Here is a tiny trained network, its code and every weight. The questions are about switching its units off for an input and a class, where a switched-off unit gives its printed mean instead of its output.

import numpy as np


def w(rows, s, z=0):
    codes = np.array(rows[::2]) - 128.0
    scale = np.full(codes.shape[1], s)
    scale[-1] = z or s
    return codes * scale


def norm(h):
    return h / np.sqrt((h * h).mean(-1, keepdims=True) + 1e-5)


def f(y):
    return y / 2 * (1 + np.tanh(0.7978845608 * (y + 0.044715 * y**3)))


def log_softmax(a):
    a = a - a.max(-1, keepdims=True)
    return a - np.log(np.exp(a).sum(-1, keepdims=True))


def net(x, mask):
    res = np.array(x, float).reshape(1, 4) / 4 @ E
    u = 0
    for l in range(2):
        y = f(norm(res) @ A[l][:, :-1].T + A[l][:, -1])
        res = res + np.where(mask[u : u + 13], y, B[l][:, -1]) @ B[l][:, :-1]
        u += 13
    return log_softmax(norm(res)[-1] @ U[:, :-1].T + U[:, -1])


A, B = {}, {}
E = w([
[88,162,147,149,82,121,46,155,168,58,114],'x0',
[197,111,171,113,108,170,78,146,167,171,33],'x1',
[118,2,119,147,161,68,107,72,181,82,105],'x2',
[162,126,42,175,60,138,118,152,110,186,96],'x3',
],0.0054)
A[0] = w([
[139,192,207,130,83,140,179,87,173,147,125,183],'L0N0',
[105,125,134,82,197,119,140,105,78,112,142,53],'L0N1',
[125,130,140,131,124,118,68,173,152,103,113,4],'L0N2',
[156,157,119,148,92,133,88,156,171,120,67,75],'L0N3',
[65,103,108,103,168,100,121,111,143,97,180,102],'L0N4',
[97,132,164,103,91,150,188,154,21,172,178,52],'L0N5',
[72,159,155,92,192,101,141,85,155,50,176,110],'L0N6',
[188,134,128,121,95,213,158,170,147,170,100,107],'L0N7',
[151,90,106,162,202,40,172,120,125,104,107,194],'L0N8',
[54,92,172,122,168,131,171,86,183,74,124,191],'L0N9',
[132,109,140,169,69,160,39,134,148,57,135,37],'L0N10',
[78,206,129,151,79,112,62,254,128,131,101,211],'L0N11',
[138,123,119,154,111,117,140,124,168,138,192,115],'L0N12',
],0.0057,0.0016)
B[0] = w([
[121,98,30,173,132,120,137,125,82,104,121,167],'L0N0',
[85,90,149,138,80,149,102,80,98,54,91,156],'L0N1',
[86,101,189,147,50,161,154,83,106,128,159,150],'L0N2',
[139,94,95,83,102,205,130,36,64,114,56,186],'L0N3',
[199,116,136,160,100,169,170,151,148,53,68,197],'L0N4',
[134,162,167,186,152,145,117,148,122,176,180,192],'L0N5',
[129,174,214,125,174,210,139,116,84,52,95,236],'L0N6',
[155,141,80,82,119,147,143,159,83,51,165,205],'L0N7',
[151,133,128,74,148,101,69,185,179,126,149,223],'L0N8',
[135,120,173,54,188,142,173,192,91,53,165,237],'L0N9',
[2,153,120,130,77,114,83,116,114,200,110,202],'L0N10',
[182,25,142,135,138,90,127,95,138,185,115,254],'L0N11',
[163,171,156,119,131,137,116,186,139,95,122,136],'L0N12',
],0.0048,0.0043)
A[1] = w([
[169,83,183,75,121,117,73,171,211,107,106,129],'L1N0',
[146,181,144,212,123,165,163,133,93,193,188,66],'L1N1',
[168,162,144,128,60,109,63,151,110,119,36,134],'L1N2',
[170,222,104,143,143,104,173,155,114,177,185,98],'L1N3',
[155,147,66,92,58,130,90,117,172,135,75,117],'L1N4',
[49,91,162,159,71,166,66,94,162,169,116,28],'L1N5',
[93,121,102,142,78,89,94,166,202,157,131,141],'L1N6',
[160,35,141,93,175,91,175,119,219,134,162,2],'L1N7',
[128,138,110,153,100,139,160,123,109,209,104,130],'L1N8',
[122,238,137,134,158,149,114,135,96,180,143,72],'L1N9',
[111,148,82,170,171,124,116,189,117,112,134,217],'L1N10',
[131,138,152,113,255,159,138,155,118,148,81,152],'L1N11',
[25,165,161,139,53,140,79,71,163,177,75,37],'L1N12',
],0.0068,0.0024)
B[1] = w([
[136,164,70,151,129,122,179,121,80,198,166,254],'L1N0',
[99,87,126,65,181,164,169,130,171,215,60,216],'L1N1',
[134,161,94,170,90,113,162,120,95,71,112,219],'L1N2',
[23,122,120,103,167,157,129,109,137,167,99,214],'L1N3',
[158,177,183,112,94,144,129,133,124,40,142,218],'L1N4',
[12,105,150,167,96,55,146,62,129,170,110,200],'L1N5',
[89,161,91,90,115,78,91,142,195,78,115,166],'L1N6',
[158,135,144,152,146,69,63,164,81,204,148,204],'L1N7',
[123,159,190,112,182,183,166,123,180,109,155,198],'L1N8',
[110,72,60,94,93,104,135,122,175,162,116,184],'L1N9',
[136,113,172,120,91,142,83,108,200,163,137,172],'L1N10',
[93,129,117,191,97,101,97,121,163,125,159,222],'L1N11',
[67,64,133,170,155,66,152,2,19,175,76,203],'L1N12',
],0.0061,0.0044)
U = w([
[67,127,102,49,187,231,184,139,172,255,114,180],'0',
[213,72,97,137,201,26,76,166,87,228,178,124],'1',
[53,108,121,165,55,71,129,19,45,131,48,131],'2',
[144,142,48,121,74,80,67,152,239,81,139,5],'3',
[94,121,232,123,209,160,144,149,113,21,197,202],'4',
[249,162,81,98,60,227,158,126,90,101,74,115],'5',
],0.0088,0.0024)

Each question gives the input, the list of numbers given to net, and the class t.
The units are the neurons (one row each of A and B). Each row of codes is followed by its name. A weight is (code - 128) times the scale printed after its matrix; where a second scale follows, it is the last column's (A, B and U).
mask holds one flag per neuron, layer by layer. A switched-off neuron (its flag False) gives its mean, the last column of its row in B, instead of its output. The means were averaged over made-up inputs and are rounded, as every weight is.
A unit's drop is (log p(t) with every unit on - log p(t) with that unit switched off) / (log p(t) with every unit on - log p(t) with every unit switched off).
The circuit of an input: a set's keep is (log p(t) with only the set's units on - log p(t) with every unit switched off) / (log p(t) with every unit on - log p(t) with every unit switched off). Starting from the 12 units with the biggest drops (on a tie, the unit counted first), units are removed one at a time, each time the one whose removal leaves the highest keep (on an exact tie, the one counted first), for as long as the keep stays at least 0.8.
units of the circuit, in order: the units of the circuit, biggest drop first
k most important neurons: the k neurons with the biggest drops, biggest first
k most important neurons of layer l: the k neurons of layer l with the biggest drops, biggest first
drop when u is switched off: that unit's drop, to one decimal
input [5,-3,4,0], class 4: units of the circuit, in order	[L0N9]
input [6,4,-7,1], class 2: units of the circuit, in order	[L0N9, L1N12]
input [-4,3,0,4], class 5: 2 most important neurons of layer 0	[L0N7, L0N5]
input [-6,-6,2,1], class 1: units of the circuit, in order	[L1N7, L0N8]
input [1,8,6,-7], class 1: units of the circuit, in order	[L1N0, L1N7]
input [-7,-7,3,-2], class 4: 3 most important neurons of layer 0	[L0N6, L0N11, L0N1]
input [-4,4,4,5], class 5: 2 most important neurons	[L0N11, L0N9]
input [1,1,-1,1], class 5: 2 most important neurons	[L0N7, L1N12]
input [-4,6,8,7], class 5: 4 most important neurons of layer 0	[L0N11, L0N9, L0N3, L0N5]
input [6,-8,-3,6], class 0: 2 most important neurons	[L1N1, L0N1]
input [-1,3,4,6], class 5: drop when L0N3 is switched off	0.1
input [1,6,-1,2], class 5: drop when L0N7 is switched off	2.0
input [-3,7,7,2], class 1: drop when L1N7 is switched off	0.3
input [2,-7,8,6], class 3: drop when L0N4 is switched off	0.0
input [4,4,1,-5], class 2: most important neuron	[L0N10]
input [1,-3,7,3], class 1: 2 most important neurons of layer 1	[L1N7, L1N0]
